Below is a small trained network, with its code and all its weights. Each question gives an input and a class and asks what happens when units are switched off, that is, made to give their printed mean instead of their output.

import numpy as np


def w(rows, s, z=0):
    codes = np.array(rows[::2]) - 128.0
    scale = np.full(codes.shape[1], s)
    scale[-1] = z or s
    return codes * scale


def norm(h):
    return h / np.sqrt((h * h).mean(-1, keepdims=True) + 1e-5)


def f(y):
    return y / 2 * (1 + np.tanh(0.7978845608 * (y + 0.044715 * y**3)))


def log_softmax(a):
    a = a - a.max(-1, keepdims=True)
    return a - np.log(np.exp(a).sum(-1, keepdims=True))


def net(x, mask):
    res = np.array(x, float).reshape(1, 4) / 4 @ E
    u = 0
    for l in range(2):
        y = f(norm(res) @ A[l][:, :-1].T + A[l][:, -1])
        res = res + np.where(mask[u : u + 3], y, B[l][:, -1]) @ B[l][:, :-1]
        u += 3
    return log_softmax(norm(res)[-1] @ U[:, :-1].T + U[:, -1])


A, B = {}, {}
E = w([
[88,155,126,81,135,254,99,110,251],'x0',
[105,125,105,147,48,124,82,161,100],'x1',
[109,122,79,139,103,114,147,143,115],'x2',
[177,230,114,88,209,111,172,119,100],'x3',
],0.0097)
A[0] = w([
[71,34,204,255,156,97,108,122,52,52],'0.n1',
[56,193,95,245,92,98,83,137,95,49],'0.n2',
[104,165,141,104,207,89,167,100,82,3],'0.n3',
],0.0073,0.004)
B[0] = w([
[244,123,61,105,121,9,111,120,203,255],'0.n1',
[114,165,160,214,113,149,184,49,116,181],'0.n2',
[175,134,191,62,144,131,179,55,50,162],'0.n3',
],0.014,0.0055)
A[1] = w([
[182,210,152,52,167,126,255,153,70,6],'1.n1',
[139,114,153,128,116,7,152,139,137,52],'1.n2',
[177,172,125,68,223,135,183,147,34,117],'1.n3',
],0.0081,0.002)
B[1] = w([
[163,77,173,147,241,99,214,73,71,253],'1.n1',
[189,109,157,35,53,148,112,150,177,252],'1.n2',
[43,83,173,212,241,72,196,254,137,247],'1.n3',
],0.01,0.0057)
U = w([
[252,75,73,71,18,34,75,140,168,254],'0',
[51,141,111,39,118,251,25,121,254,212],'1',
[150,111,192,123,244,85,208,153,92,128],'2',
[74,167,99,198,8,155,142,101,42,7],'3',
],0.0093,0.0021)

Each question gives the input, the list of numbers given to net, and the class t.
The units are the neurons (one row each of A and B). Each row of codes is followed by its name. A weight is (code - 128) times the scale printed after its matrix; where a second scale follows, it is the last column's (A, B and U).
mask holds one flag per neuron, layer by layer. A switched-off neuron (its flag False) gives its mean, the last column of its row in B, instead of its output. The means were averaged over made-up inputs and are rounded, as every weight is.
A unit's drop is (log p(t) with every unit on - log p(t) with that unit switched off) / (log p(t) with every unit on - log p(t) with every unit switched off).
The circuit of an input: a set's keep is (log p(t) with only the set's units on - log p(t) with every unit switched off) / (log p(t) with every unit on - log p(t) with every unit switched off). Starting from all 6 units, units are removed one at a time, each time the one whose removal leaves the highest keep (on an exact tie, the one counted first), for as long as the keep stays at least 0.8.
units of the circuit, in order: the units of the circuit, biggest drop first
unit that matters most: the unit with the biggest drop
top k neurons in layer l: the k neurons of layer l with the biggest drops, biggest first
drop of u: that unit's drop, to one decimal
input [2,-1,5,-2], class 1: top 2 neurons in layer 0 : (0.n1 0.n2)
input [3,-6,-6,-1], class 1: unit that matters most : 0.n3
input [2,-7,-8,-6], class 1: units of the circuit, in order : (1.n1 0.n1)
input [4,8,2,3], class 3: units of the circuit, in order : (1.n2 0.n1)
input [4,3,8,-5], class 3: top 2 neurons in layer 0 : (0.n1 0.n2)
input [5,3,8,4], class 1: top 2 neurons in layer 0 : (0.n1 0.n3)
input [4,6,6,5], class 3: drop of 1.n2 : 0.3
input [6,2,-3,5], class 1: drop of 0.n1 : 0.1
input [3,8,7,7], class 3: drop of 0.n1 : 0.2
input [2,-1,2,-6], class 1: top 2 neurons in layer 1 : (1.n1 1.n2)
